Here is a tiny trained network, its code and every weight. The questions are about switching its units off for an input and a class, where a switched-off unit gives its printed mean instead of its output.

import numpy as np


def w(rows, s, z=0):
    codes = np.array(rows[::2]) - 128.0
    scale = np.full(codes.shape[1], s)
    scale[-1] = z or s
    return codes * scale


def f(y):
    return y / 2 * (1 + np.tanh(0.7978845608 * (y + 0.044715 * y**3)))


def log_softmax(a):
    a = a - a.max(-1, keepdims=True)
    return a - np.log(np.exp(a).sum(-1, keepdims=True))


def net(x, mask):
    res = np.array(x, float).reshape(1, 4) / 4 @ E
    y = f(res @ A[0][:, :-1].T + A[0][:, -1])
    res = res + np.where(mask, y, B[0][:, -1]) @ B[0][:, :-1]
    return log_softmax(res[-1] @ U[:, :-1].T + U[:, -1])


A, B = {}, {}
E = w([
[171,61,223,217,32],'x0',
[77,164,23,168,101],'x1',
[203,43,112,33,56],'x2',
[204,2,168,172,203],'x3',
],0.0094)
A[0] = w([
[106,73,194,162,112,132],'N0',
[66,197,130,126,236,195],'N1',
[179,101,205,183,92,158],'N2',
[150,186,136,20,62,151],'N3',
[85,116,204,159,106,122],'N4',
[132,117,128,102,18,49],'N5',
[195,56,162,132,170,192],'N6',
[112,194,170,112,142,157],'N7',
[142,110,128,205,184,123],'N8',
[42,142,110,7,100,254],'N9',
[132,139,85,131,103,111],'N10',
[88,221,190,154,75,135],'N11',
],0.012,0.006)
B[0] = w([
[89,159,172,175,98,202],'N0',
[28,149,107,120,196,233],'N1',
[42,172,177,208,109,241],'N2',
[127,95,72,160,218,199],'N3',
[88,131,219,92,90,180],'N4',
[39,147,70,233,170,179],'N5',
[111,95,255,74,135,247],'N6',
[136,68,173,87,214,165],'N7',
[129,231,69,129,66,188],'N8',
[142,92,61,166,163,223],'N9',
[143,141,63,190,59,142],'N10',
[113,60,161,71,163,198],'N11',
],0.0088,0.014)
U = w([
[81,161,52,158,234,213],'0',
[224,28,126,47,198,202],'1',
[128,247,78,159,60,104],'2',
[100,169,179,200,51,103],'3',
[137,78,44,147,75,86],'4',
[255,161,112,145,101,1],'5',
[179,190,106,70,95,21],'6',
[119,61,198,32,209,52],'7',
],0.0098,0.0049)

Each question gives the input, the list of numbers given to net, and the class t.
The units are the neurons (one row each of A and B). Each row of codes is followed by its name. A weight is (code - 128) times the scale printed after its matrix; where a second scale follows, it is the last column's (A, B and U).
mask holds one flag per neuron, in row order. A switched-off neuron (its flag False) gives its mean, the last column of its row in B, instead of its output. The means were averaged over made-up inputs and are rounded, as every weight is.
A unit's drop is (log p(t) with every unit on - log p(t) with that unit switched off) / (log p(t) with every unit on - log p(t) with every unit switched off).
The circuit of an input: a set's keep is (log p(t) with only the set's units on - log p(t) with every unit switched off) / (log p(t) with every unit on - log p(t) with every unit switched off). Starting from all 12 units, units are removed one at a time, each time the one whose removal leaves the highest keep (on an exact tie, the one counted first), for as long as the keep stays at least 0.8.
units of the circuit, in order: the units of the circuit, biggest drop first
k most important neurons: the k neurons with the biggest drops, biggest first
drop when u is switched off: that unit's drop, to one decimal
input [-3,5,2,8], class 1: units of the circuit, in order	N2, N1
input [0,-5,4,-3], class 1: 3 most important neurons	N1, N2, N8
input [1,3,6,-6], class 0: units of the circuit, in order	N3
input [2,0,-5,-5], class 7: units of the circuit, in order	N11, N7
input [5,4,-3,-6], class 0: units of the circuit, in order	N6, N11
input [6,3,2,-6], class 0: units of the circuit, in order	N5, N3
input [2,7,4,-3], class 4: units of the circuit, in order	N1, N2
input [4,-4,8,-6], class 0: 2 most important neurons	N3, N5
input [8,7,4,-6], class 0: 2 most important neurons	N5, N3
input [-8,-4,4,3], class 1: 2 most important neurons	N2, N9
input [-1,5,3,0], class 4: 2 most important neurons	N1, N2
input [3,1,1,-6], class 0: 3 most important neurons	N5, N6, N3
input [2,-5,2,8], class 3: 2 most important neurons	N2, N0
input [-6,-1,-1,7], class 7: units of the circuit, in order	N6
input [7,-6,5,8], class 3: drop when N10 is switched off	0.0
input [5,4,-4,-7], class 7: drop when N11 is switched off	0.7
input [2,-3,-8,-8], class 7: drop when N11 is switched off	0.3
input [4,-3,2,4], class 3: drop when N2 is switched off	0.1
